W = [90 91 89 90]
W[0] -> 90
W[2] -> 89
W[3] -> 90

data =
[[105 105 108 106 108]
 [-40 -39 -32 -38 -36]
 [108 108 111 109 111]
 [-33 -32 -39 -33 -32]
 [109 109 111 110 112]
 [110 110 113 111 114]
 [108 108 111 109 112]
 [ 34  33  40  34  33]
 [110 110 113 111 114]
 [109 110 112 110 113]
 [-39 -38 -31 -38 -36]
 [-38 -38 -31 -37 -35]]
data[0, 0]	105
data[7]	[34, 33, 40, 34, 33]
data[1, 3]	-38
data[7, 0]	34
data[3, 0]	-33
data[11, 1]	-38
data[11]	[-38, -38, -31, -37, -35]
data[8]	[110, 110, 113, 111, 114]
data[9, 4]	113
data[:, 2]	[108, -32, 111, -39, 111, 113, 111, 40, 113, 112, -31, -31]
data[6, 4]	112
data[4, 2]	111
data[9, 0]	109
data[2, 3]	109
data[3]	[-33, -32, -39, -33, -32]
data[3, 3]	-33
data[5, 1]	110
data[5, 4]	114
data[0, 3]	106
data[7, 2]	40
data[8, 4]	114
data[6, 0]	108
data[9]	[109, 110, 112, 110, 113]
data[11, 3]	-37
data[3, 1]	-32

arr = ((25, 67, 9, 12, 19, 81, 16, -43, 45, 42, 33, -48, -67), (13, 75, -31, -32, 49, 74, 19, -13, 49, 32, -30, 51, -60), (28, 43, 35, 37, -37, 74, 10, -45, 30, 40, 52, -84, -61), (-20, 52, -39, -40, 54, -36, 15, 36, 34, -27, -48, 80, 34), (24, -33, 43, 45, -55, 41, -12, -42, -21, 32, 56, -94, -38), (-25, -43, -32, -32, 36, -74, -8, 41, -29, -37, -45, 71, 62), (-11, 70, -38, -39, 55, 43, 18, 25, 46, -4, -44, 75, -31), (-1, -63, 42, 45, -59, -56, -16, -14, -42, -19, 50, -86, 46), (-24, -58, -20, -20, -2, -78, -13, 39, -39, -38, -34, 56, 66), (23, 72, -16, -14, 37, 80, 17, -37, 48, 39, 2, 2, -66), (22, -40, 43, 46, -57, 30, -12, -42, -24, 29, 57, -95, -31), (-22, -65, 17, 13, -42, -77, -16, 34, -43, -37, -10, 8, 66), (25, -9, 41, 43, -51, 58, -8, -44, -3, 36, 55, -92, -49))
arr[0,0]: 25
arr[11,12]: 66
arr[11,4]: -42
arr[11,6]: -16
arr[7,2]: 42
arr[1,11]: 51
arr[7,7]: -14
arr[2,1]: 43
arr[10]: [22, -40, 43, 46, -57, 30, -12, -42, -24, 29, 57, -95, -31]
arr[11,8]: -43
arr[2,11]: -84
arr[0]: [25, 67, 9, 12, 19, 81, 16, -43, 45, 42, 33, -48, -67]
arr[5,10]: -45
arr[12,10]: 55
arr[7]: [-1, -63, 42, 45, -59, -56, -16, -14, -42, -19, 50, -86, 46]
arr[1,12]: -60
arr[4,7]: -42
arr[9,6]: 17
arr[:, 7]: [-43, -13, -45, 36, -42, 41, 25, -14, 39, -37, -42, 34, -44]
arr[10,3]: 46
arr[11,5]: -77
arr[0,1]: 67
arr[7,10]: 50
arr[1,2]: -31
arr[9,10]: 2
arr[12,8]: -3
arr[11,0]: -22
arr[:, 6]: [16, 19, 10, 15, -12, -8, 18, -16, -13, 17, -12, -16, -8]
arr[8,1]: -58
arr[10,8]: -24
arr[:, 4]: [19, 49, -37, 54, -55, 36, 55, -59, -2, 37, -57, -42, -51]
arr[3,12]: 34
arr[8,0]: -24
arr[9,11]: 2
arr[:, 12]: [-67, -60, -61, 34, -38, 62, -31, 46, 66, -66, -31, 66, -49]
arr[:, 8]: [45, 49, 30, 34, -21, -29, 46, -42, -39, 48, -24, -43, -3]
arr[2,6]: 10
arr[9,9]: 39

m = [ -1  76  84 115  62  -2 -86 -72 -57]
m[0] => -1
m[7] => -72
m[-5] => 62

B = -24,-20,-18,-115,48
B[0]	-24
B[4]	48
B[3]	-115

A = [60, 45, 29, 10, -25, -20, -40, -73, -21, -103, -56, -51, -11, 34, 73]
A[-15]: 60
A[12]: -11
A[-9]: -40
A[7]: -73
A[-4]: -51
A[8]: -21
A[10]: -56

grid =
[[  72   47   -1  105  -48]
 [  72   47   -1  106  -48]
 [ -72  -47    1 -106   48]]
grid[0, 0] => 72
grid[2] => [-72, -47, 1, -106, 48]
grid[:, 0] => [72, 72, -72]
grid[:, 3] => [105, 106, -106]
grid[1, 2] => -1
grid[0, 3] => 105
grid[0, 1] => 47

X =
[[  48   15  -70   -8  -64   68]
 [ -54  -26   32   -6   45    4]
 [  15   18   -5   -2   67  -79]
 [ -72  -15  -64    2  -41  -59]
 [  13   37 -104  -14  -13   58]
 [ -89  -27  -26    4   43   11]
 [  25  -31  -28  -43  -64   -6]
 [ -22  -29  -25   14    8   47]
 [   1   51   36   30   -6   70]
 [ -12  -33   10   32   28   20]
 [  67  -39   14  -49   24    9]
 [ -47   20   16   12   51    2]
 [  43  -14   82   50  -58  -82]
 [ -36   12  -94   57   -8    2]]
Indices start at 0.
(0, 0) => 48
(13, 0) => -36
(12, 4) => -58
(0, 2) => -70
(11, 2) => 16
(7, 2) => -25
(10, 2) => 14
(10, 5) => 9
(3, 1) => -15
(8, 2) => 36
(8, 3) => 30
(3, 4) => -41
(1, 1) => -26
(2, 1) => 18
(13, 1) => 12
(2, 4) => 67
(4, 3) => -14
(2, 5) => -79
(6, 0) => 25
(0, 5) => 68
(2, 3) => -2
(6, 4) => -64
(7, 0) => -22
(7, 3) => 14
(0, 1) => 15
(3, 5) => -59
(5, 4) => 43
(3, 2) => -64
(6, 5) => -6
(3, 0) => -72
(11, 1) => 20
(6, 1) => -31
(9, 1) => -33
